B, the same points and some others measured another way; then each row and its match in B
B:
1: [ 411  109  497 -191 -348 -519   68 -318  104 -160  -29  314  -64  206
 -705  142 -341 -260  482  -67   82]
2: [ 146  -27   54  188   19  -46  139  -88 -205   72  128  172 -108  299
 -144  129 -283 -116  136  120   -8]
3: [  22  178  191  239  238   71   19 -403 -180   34  321  140  -24  166
 -389  231 -336 -346  125  -26  -48]
4: [  39 -193 -230  202  320  395  -69  -43 -263  102  147   35   50   73
  241   51   91  -42 -159   11   93]
5: [ 271 -292 -113  338  365   86   13 -228 -299  209  130  246   70  425
  100  195 -139   54   81  121  144]
6: [-471  117  -67   18  176  230   16  246 -162   -3   70 -438  -23 -116
  239 -119  137  350 -232 -115 -225]
7: [ 156 -233  -48 -126 -196  -53   54  237  -45  -24 -160   53  -42  158
   97 -108   61  120   45  -38  109]
8: [ 150   48  352   -5 -136 -417  123 -168   14  -12   21  168  -44  424
 -474  111 -396  -73  339 -124    3]
9: [  73  -66  151  353  353 -246  101 -278 -263  198  141   72   35  537
 -107  231 -346  299  226   86  -71]
10: [-273   26  -33  178  246   99   63   89 -216   88  112 -224  -17  160
  141    8  -69  275  -86  -38 -148]
11: [-105  -98  -35   50  102   45   31  118 -123   51    2 -103    8  193
  110  -34  -12  203  -39  -98  -18]
12: [  90 -365 -274  234  151  165  103  209 -263  196    5   97  -32  418
  346   -3  -69  150  -87   68  100]
13: [-489   31  -45 -109  171  101  -49  328  -78  -27  -81 -550   72 -131
  348 -203  289  653 -221 -220 -197]
14: [ 231 -241  -48   42  -95  -71  101  116 -140   51  -61  161  -65  308
   57    6  -93   57   93   71  101]
15: [ 344  119  322 -237 -442 -196   59 -159   90 -212   22  310 -132    9
 -606   58 -246 -542  292  -84  102]
16: [ -72   -7  198 -252 -177 -226   -4  140   93 -119 -153 -134   31   73
 -135 -114   30  212  103 -268   -2]
17: [ 171  134  347 -392 -610 -307  110  109  197 -259 -124  154 -161   18
 -544  -86 -191 -361  259 -197   47]
18: [-273  -34  -67  315  433   50   70   18 -314  187  128 -253   31  276
  266   67  -75  503  -74   50 -179]
19: [ -42  130  174  -35   90   74  -56 -202  -41  -75  142  -13   34  -33
 -277   65  -68 -182   47 -184   -2]
20: [-373  253  207   18  107  -98   65   26  -96  -35   92 -342  -31   17
 -104   -5 -103  314   16 -121 -262]
21: [-285  116   24 -110   52  191  -43  126  -38  -83   53 -249    8 -131
   12  -96  106   51 -144 -228  -88]
22: [  50 -148   15 -105  -80  -94   28  158  -47  -19 -116  -40    3  139
   59  -73   46  217   53  -86   47]
23: [ 511 -433 -216  410  324  201   26 -278 -348  237  166  497   34  521
   94  250 -205 -249   92  207  291]
24: [-225  135  172 -188   -3  -30  -57   49   17 -119  -29 -261   38 -129
  -89  -86  113  218   -9 -236  -95]
25: [ 178 -146  115 -359 -452 -203   41  273  124 -164 -246   72  -61   68
 -123 -165   62   -7  118 -175  133]
26: [  -8 -341 -305  229  323  287   -8  142 -282  182   29  -32   62  260
  434   -7  106  258 -169   31   87]
27: [ -55 -160  -70  118  127   -5   77  140 -186   98  -17  -75   -5  261
  186  -12  -38  309  -17    7  -28]
28: [-171  129  138  -20   15    9   40    2  -47  -45   89 -113  -40   65
 -173    0 -113  -28   19 -159  -90]
29: [ 459 -336  -57   18    2   61  -54 -148  -90   25  -16  383   54  259
  -76   79  -31 -254  126  -29  302]
30: [ 355  -97  150   43  -98 -166   75 -183 -104   -5   37  295  -62  273
 -270  140 -233 -182  248   68  110]
31: [ 472  -99  244 -167 -333 -290   51 -144   32 -117  -79  361  -63  198
 -413   79 -196 -271  342  -14  181]
32: [ 623 -360 -100  184   65  102   10 -268 -203   92   82  553    3  350
 -107  204 -161 -395  174  163  328]
33: [ -44 -132  -67 -168 -216   17   70  360  -47  -66 -148 -118  -69   23
  170 -170  122  197  -49  -61   12]
34: [-130   94   24   47   14  142   51   48 -133  -25  119  -71  -80   21
  -62   -4  -82  -90  -43  -44  -79]
35: [   7 -146   20   29  163  -85  -18    9 -129   49  -47  -95   71  176
  122    6   54  406   53  -43    2]
36: [  19 -177 -162   47  -39  118   86  259 -189   38  -39  -39  -85  113
  256  -62   53  186  -65  102    1]
37: [ 195  329  443    2 -252 -214  140 -373   -3 -121  238  309 -172  156
 -800  206 -532 -670  345  -53  -37]
38: [  -6   23  -30  312  157  138  155  -80 -274  127  243  103 -118  290
  -67  140 -313 -181   13  122  -70]
39: [-209  240  318 -157  -41 -209    0  -56   17 -130   11 -233    5  -59
 -266  -21  -44  217  126 -193 -163]
40: [-112 -211 -240   43  163  216  -14  275 -230   60  -64 -224   19   -9
  468 -103  260  456 -177   56  -24]
41: [ 300 -184    4  204  248   47  -29 -288 -226  100  125  241   54  260
  -54  187 -117  -47  132   79  126]
42: [ 122  -84  195 -297 -360 -281   52  170  118 -143 -203   44  -41  144
 -209 -116  -29   39  172 -207   85]
43: [ -76  -25   68  203  361  -29  -14 -176 -212  116  118  -92   79  224
   31  123  -84  318   55  -27  -68]
44: [-117  118  238 -129  -84 -188   29   14   17  -87  -19 -121   -9   77
 -222  -25  -88  129  114 -188  -79]
45: [ -55  103  282 -181 -146 -239   30   -9   69 -116  -47  -83    0   91
 -290  -32 -101   88  158 -221  -56]
46: [ -56 -250  -11  151  305 -183   20   56 -184  166  -82 -144  120  424
  249   28    3  660   62  -52  -21]
47: [-232  176  286 -104  119 -182  -54  -95   -1  -81    9 -273   84  -19
 -177   -7   10  344   94 -229 -147]
48: [ 113 -170  -46  211  228   56   28 -111 -212  128   99  116   28  313
   31  114 -131   40   46   18   70]
49: [ 158 -202  106  133  279 -209  -32 -220 -127  123   -1   84  134  421
  -41  136 -109  310  190  -75   85]
50: [ 103  -32   -2 -227 -229  178  -40  102   20 -167  -31   62  -49 -178
  -95  -89  120 -286  -31 -134  119]
51: [-185   49   69 -232  -94   91  -55  160   45 -135  -44 -192   11 -131
  -35 -144  141   42  -68 -266  -16]
52: [ -22 -222  -25   73  152 -109   33  118 -138  107  -85  -91   58  339
  180  -20   -2  433   30  -72   11]
53: [ 181   56  279   10  -71 -243   71 -223  -52  -37   72  175  -42  238
 -395  125 -280 -135  259  -37   11]
54: [ -46  122  319 -248  -48 -209  -95 -130   90 -149  -49 -128   91  -68
 -299  -19   40  147  154 -275  -22]
55: [ -58  327  434 -381 -300 -259  -33  -81  149 -290  -42 -147  -31 -287
 -493  -53    5  -15  202 -221 -111]
56: [ 121    6  -65  124  -26  303   66  -61 -170   -6  216  223 -130   67
 -158   81 -184 -532  -30   38   61]
57: [-584  202   34    8  131   38   84  314 -138   -9   32 -549  -50  -59
  216 -143   65  564 -168 -116 -338]
58: [ 241 -282 -286  351  368  402  -21 -142 -367  180  204  225   19  212
  251  164  -14 -133  -87  191  149]
59: [-127   90  122  -88  -52    6   20   43  -14  -72   30  -95  -25   25
 -156  -39  -54  -34   16 -193  -45]
60: [-101 -129 -307  467  421  447  107   17 -434  232  285   11  -70  257
  320  114 -131  -12 -205  196  -56]
61: [ 116  -17  165 -128  -31 -103  -63 -110   -3  -80  -30   35   48   29
 -195   18    9   26  136 -130   61]
62: [ 211  116  315 -242 -565 -323  179   71  109 -184  -64  222 -205  155
 -537  -22 -317 -381  290  -80   22]
63: [ 265 -228 -203  175  103  376    0  -81 -214   77  157  308  -31  166
   38   91  -73 -437  -64   50  210]
64: [ 148   84  247 -333 -341  -94  -42  -36  146 -232  -54  109  -29 -115
 -414  -55  -12 -333  157 -251  106]
65: [-363   33  124  -76  104 -251   48  237  -66    7 -132 -450   41  129
  171 -120   77  758    9 -155 -219]
66: [  -2 -218 -113  248  290   42   61   28 -268  167   46  -18   27  360
  231   65  -65  315   -6   57    3]
67: [ -47  102   20  226  273  242    3 -238 -225   52  275   41  -16   73
 -131  147 -165 -224  -19   -1  -45]
68: [-217 -191 -143  446  629   66   38  -50 -368  301  140 -194  111  468
  369  120  -89  610  -78   47 -109]
69: [ 146 -278 -127   60  120   87  -11   51 -158   73  -39   67   46  211
  188    2   65  162  -10   -7  123]
70: [  46 -147  -20 -130    2   72  -72   77  -37  -49  -80  -35   64    8
   72  -72  155  116  -23 -150   99]
71: [ 394 -480 -209  494  470   43   52 -235 -383  338  119  365   84  706
  227  257 -224  135  112  194  208]
72: [-401  230  241 -184   -4 -172    2  134   14 -115  -47 -438   14 -106
  -58 -117   70  473   10 -232 -241]

[ 523 -196 -111  276  -93   87  -91  432  286 -179 -465  -49  -45  434
  183  125  582  -43  352  133  478  125 -206   69 -268] : 72
[ 379  265   -1  212  -28  213  106  199  196  159   49  -62    0 -147
 -229   44 -327 -253 -285  261 -244 -123   31   26   38] : 12
[ 365  101 -187  -14  -42  -19   46  127   58  -86   62   82  303 -272
 -160    4 -185  -36   92  271  -38  -12  114  299   82] : 36
[ -69  -61 -153 -165   39 -372 -139 -154  135 -110 -249  -77 -179  -51
  144   64  368  125  287 -300   91  245  111  -55 -144] : 19
[-302 -131  176  -15  243   52  190 -263 -144  -59  -76 -134  327   69
   39   19  -74  220  -92 -214  103  -37  378   21   95] : 24
[ 251 -174 -116   57  -58 -196 -187  120  149 -145 -400 -113 -127  148
   95   61  444  107  402  -22  357  213   48   60 -214] : 47
[ 326  -58 -180   95  -94 -174 -164  196  281 -105 -339  -64 -250  115
  166  152  464  -78  321  -41  218  185 -135  -34 -245] : 28
[-106  -97    3  -47   31 -187  -24 -250 -144 -109  -18  -99  166 -244
   82  158  -52  125  188  -91  142   34  314  111   35] : 64
[-272  107  129   -8  227  107  276 -260  -49   54  156  -46  240 -128
   59  120 -277  -35 -337 -233 -232 -131  216  -92  160] : 48
[ -19   54  169  178  154  256  226  -32   31   76   -1 -113  177   63
  -21   83 -196  -68 -294  -30  -79 -136  157  -55   72] : 11
[ 483   80 -186   49 -119  -63  -69  215  125  -55  -75    4  103 -203
 -196    2  -68  -53  181  319   51   52   77  256  -23] : 46
[-132    5  165   36  175  126  211 -198 -162   24   87 -117  379 -139
 -134    3 -374   99 -203   15  -46 -129  397  115  172] : 35
[ 475   63 -180  169 -139  -43 -110  280  288  -46 -202  -22 -177   -7
   53  163  231 -193  187  130   93   84 -164   21 -169] : 49
[ 618  115 -198  104  -48   98    4  421  296  -22 -192   33   85   83
 -265 -140   61  -68   60  345    5   65  -51  215  -69] : 40
[ 397 -110 -149  191 -276 -273 -330  112  104 -118 -266 -160 -297 -187
  177  328  284 -115  501  132  368  141   -7   55 -241] : 15
[ 225  124   69  213   36  189   95  130  174  110  -76 -119  -32   41
 -105   63 -115 -155 -228  101  -98  -73   41  -57  -14] : 66
[-746  -57  183 -222  269 -339   52 -690 -160   31  -34 -237  -94 -187
  209  148   -2  225  -77 -673 -105  103  457 -274   43] : 3
[ 424  -30 -159  115  -69  -58 -112  288  291  -79 -342  -56 -134  167
    4   23  366  -44  237   89  196  158  -95   50 -195] : 51
[ 432  -34  117  425 -134  252  -16  216   -5   23 -103 -193   81  -40
  -46  248 -181 -171   11  387  254 -141  107  121  -29] : 42
[-277  220  139   -7  226   75  236 -254   70  175  112 -109    5 -116
  -34   58 -278  -87 -456 -281 -392  -88  196 -221  108] : 63
[-264   14 -163 -301  136 -428  -47 -300  117  -87 -138  -17 -129 -136
  154   33  285  128  173 -461 -101  228  142 -113  -79] : 67
[ 257   80 -159  -44  -25  -83   26   39   37  -79   42   44  231 -274
 -118   32 -142  -16  105  165  -31   10  146  233   55] : 27
[-219  172  -85 -286  236 -165  168 -242   99   30   56   27  128 -174
 -110 -139 -109  104 -186 -284 -352   80  232  -22  102] : 4
[-232   17  147   62  128   58  182 -282 -138    5  143 -100  227 -218
  127  237 -276  -35 -176 -150  -62 -141  263  -38  130] : 2
[ 350  -20 -163   78 -236 -248 -210  -11  -72 -125    8  -65   45 -482
    8  271 -116  -69  400  270  217   41  177  258  -33] : 31
[ 242   12 -158   16 -159 -320 -252  -23  100  -43 -163 -140 -246 -284
   -9  150  110  -37  323   53  115  162  129   54 -142] : 9
[-238  297  -41 -245  106 -252   87 -418  -59  135  294  -60   51 -637
 -215   15 -531  -20 -248 -162 -496  -19  397   -7  194] : 23
[ 298 -285   39  348  -81   65 -118  242  145 -167 -471 -175 -106  407
  317  267  549  -16  357    6  584   84  -96  -35 -272] : 55
[ 698   42 -186  230 -214   16 -148  398  224  -52 -204  -36  -46  -63
 -124   83   92 -163  250  419  180   52  -79  212 -139] : 22
[ 391   40 -172   70  -52 -100 -109  249  308  -23 -300  -54 -196   98
  -56   -9  292  -59  170   66   70  160  -66   12 -185] : 18
